Below are the code and all the weights of a small trained network. Each question names an input and a class and asks about switching units off, where a switched-off unit gives its printed mean instead of its output.

import numpy as np


def w(rows, s, z=0):
    codes = np.array(rows[::2]) - 128.0
    scale = np.full(codes.shape[1], s)
    scale[-1] = z or s
    return codes * scale


def norm(h):
    return h / np.sqrt((h * h).mean(-1, keepdims=True) + 1e-5)


def f(y):
    return np.maximum(y, 0)


def log_softmax(a):
    a = a - a.max(-1, keepdims=True)
    return a - np.log(np.exp(a).sum(-1, keepdims=True))


def net(x, mask):
    res = np.array(x, float).reshape(1, 2) / 4 @ E
    u = 0
    for l in range(2):
        y = f(norm(res) @ A[l][:, :-1].T + A[l][:, -1])
        res = res + np.where(mask[u : u + 15], y, B[l][:, -1]) @ B[l][:, :-1]
        u += 15
    return log_softmax(norm(res)[-1] @ U[:, :-1].T + U[:, -1])


A, B = {}, {}
E = w([
[129,117,59,24,106,148,217,98],'x0',
[126,164,117,118,186,254,57,92],'x1',
],0.0089)
A[0] = w([
[119,54,163,168,125,50,153,41,92],'0.n0',
[182,126,80,179,146,52,55,171,138],'0.n1',
[230,141,122,86,184,105,164,219,119],'0.n2',
[123,219,79,107,150,174,174,6,122],'0.n3',
[122,76,86,178,153,137,43,93,98],'0.n4',
[154,159,106,109,108,103,138,81,164],'0.n5',
[142,153,117,43,86,163,91,55,102],'0.n6',
[90,179,169,148,213,88,133,66,128],'0.n7',
[5,139,63,3,89,81,103,24,88],'0.n8',
[214,173,111,190,124,135,193,16,1],'0.n9',
[102,254,161,60,134,159,145,141,81],'0.n10',
[97,130,120,99,111,85,150,143,60],'0.n11',
[194,84,97,46,69,54,102,150,74],'0.n12',
[145,104,157,159,202,193,105,41,128],'0.n13',
[171,3,178,178,147,122,130,91,77],'0.n14',
],0.0063,0.0064)
B[0] = w([
[54,144,169,61,127,126,118,123,202],'0.n0',
[164,83,72,113,168,142,99,160,231],'0.n1',
[24,140,147,81,83,95,118,165,163],'0.n2',
[200,52,62,164,151,173,102,164,253],'0.n3',
[133,116,120,74,84,67,188,145,190],'0.n4',
[147,130,64,131,116,101,90,190,194],'0.n5',
[95,187,156,154,136,31,150,150,209],'0.n6',
[197,120,138,66,168,91,162,92,175],'0.n7',
[179,174,120,118,177,128,79,110,229],'0.n8',
[197,139,3,98,17,183,75,228,128],'0.n9',
[152,129,160,162,130,83,32,81,167],'0.n10',
[95,107,161,203,128,181,102,147,155],'0.n11',
[129,119,152,197,185,163,14,100,197],'0.n12',
[69,153,176,91,176,92,149,145,248],'0.n13',
[105,160,152,48,170,201,175,115,157],'0.n14',
],0.0058,0.0048)
A[1] = w([
[68,177,125,190,137,246,88,102,28],'1.n0',
[125,167,160,174,80,98,194,130,139],'1.n1',
[106,153,163,121,152,198,97,120,70],'1.n2',
[156,76,68,41,75,207,204,51,87],'1.n3',
[138,165,72,69,135,184,113,74,108],'1.n4',
[186,128,117,186,144,56,148,97,74],'1.n5',
[96,100,161,254,140,128,119,146,69],'1.n6',
[105,175,95,90,143,163,145,91,123],'1.n7',
[163,112,209,160,158,179,95,101,105],'1.n8',
[115,130,206,183,205,159,110,109,106],'1.n9',
[51,168,91,120,146,211,116,63,1],'1.n10',
[138,145,127,202,77,143,51,119,160],'1.n11',
[163,184,158,127,164,121,125,226,162],'1.n12',
[87,116,164,33,170,160,69,115,46],'1.n13',
[93,123,172,130,42,79,207,114,56],'1.n14',
],0.0099,0.0029)
B[1] = w([
[43,172,160,108,100,124,183,58,188],'1.n0',
[43,173,116,96,93,177,91,60,159],'1.n1',
[59,142,228,100,120,130,105,115,193],'1.n2',
[243,92,90,234,169,147,57,195,186],'1.n3',
[103,93,224,124,66,88,182,139,222],'1.n4',
[64,152,160,111,148,226,150,70,165],'1.n5',
[215,77,77,93,122,128,178,176,190],'1.n6',
[119,58,73,210,21,49,145,225,179],'1.n7',
[146,36,128,162,55,53,199,212,203],'1.n8',
[183,65,78,171,63,86,144,202,238],'1.n9',
[30,204,171,68,99,42,180,80,175],'1.n10',
[212,144,1,93,196,152,113,84,163],'1.n11',
[103,190,100,127,111,166,120,65,254],'1.n12',
[139,189,106,83,211,199,95,42,238],'1.n13',
[62,201,226,104,114,154,158,77,185],'1.n14',
],0.0076,0.0074)
U = w([
[23,190,194,59,2,59,187,79,233],'0',
[204,77,60,153,34,55,148,192,253],'1',
[137,203,31,45,171,188,56,31,225],'2',
[80,95,166,188,167,148,77,92,3],'3',
[92,52,203,166,173,188,84,89,3],'4',
[70,61,184,152,186,191,103,128,3],'5',
[100,82,233,189,187,231,110,124,3],'6',
[67,71,173,170,178,192,99,118,3],'7',
],0.015,0.0075)

Each question gives the input, the list of numbers given to net, and the class t.
The units are the neurons (one row each of A and B). Each row of codes is followed by its name. A weight is (code - 128) times the scale printed after its matrix; where a second scale follows, it is the last column's (A, B and U).
mask holds one flag per neuron, layer by layer. A switched-off neuron (its flag False) gives its mean, the last column of its row in B, instead of its output. The means were averaged over made-up inputs and are rounded, as every weight is.
A unit's drop is (log p(t) with every unit on - log p(t) with that unit switched off) / (log p(t) with every unit on - log p(t) with every unit switched off).
The circuit of an input: a set's keep is (log p(t) with only the set's units on - log p(t) with every unit switched off) / (log p(t) with every unit on - log p(t) with every unit switched off). Starting from the 12 units with the biggest drops (on a tie, the unit counted first), units are removed one at a time, each time the one whose removal leaves the highest keep (on an exact tie, the one counted first), for as long as the keep stays at least 0.8.
units of the circuit, in order: the units of the circuit, biggest drop first
most important unit: the unit with the biggest drop
top k neurons: the k neurons with the biggest drops, biggest first
top k neurons in layer l: the k neurons of layer l with the biggest drops, biggest first
drop of u: that unit's drop, to one decimal
input [8,8], class 0: units of the circuit, in order -> (1.n4)
input [-8,7], class 1: units of the circuit, in order -> (1.n8, 1.n9)
input [-3,0], class 2: top 2 neurons -> (0.n4, 0.n12)
input [-8,8], class 0: top 4 neurons -> (0.n3, 1.n0, 1.n2, 1.n8)
input [4,2], class 1: top 2 neurons -> (0.n3, 1.n13)
input [-7,7], class 0: top 4 neurons -> (1.n0, 0.n3, 1.n2, 1.n8)
input [5,5], class 0: top 3 neurons -> (1.n4, 1.n10, 0.n6)
input [-5,4], class 1: top 2 neurons -> (1.n9, 1.n8)
input [4,3], class 1: top 3 neurons -> (0.n3, 0.n12, 1.n7)
input [3,-2], class 2: top 2 neurons in layer 0 -> (0.n12, 0.n8)
input [-3,2], class 2: top 2 neurons in layer 1 -> (1.n13, 1.n12)
input [3,0], class 2: top 4 neurons -> (0.n3, 1.n9, 0.n6, 1.n8)
input [-6,7], class 0: top 2 neurons -> (1.n0, 1.n8)
input [3,1], class 2: top 2 neurons -> (0.n3, 0.n6)
input [0,0], class 2: most important unit -> 0.n14
input [2,-3], class 2: top 2 neurons -> (0.n12, 0.n4)
input [-2,2], class 2: drop of 1.n13 -> 0.1
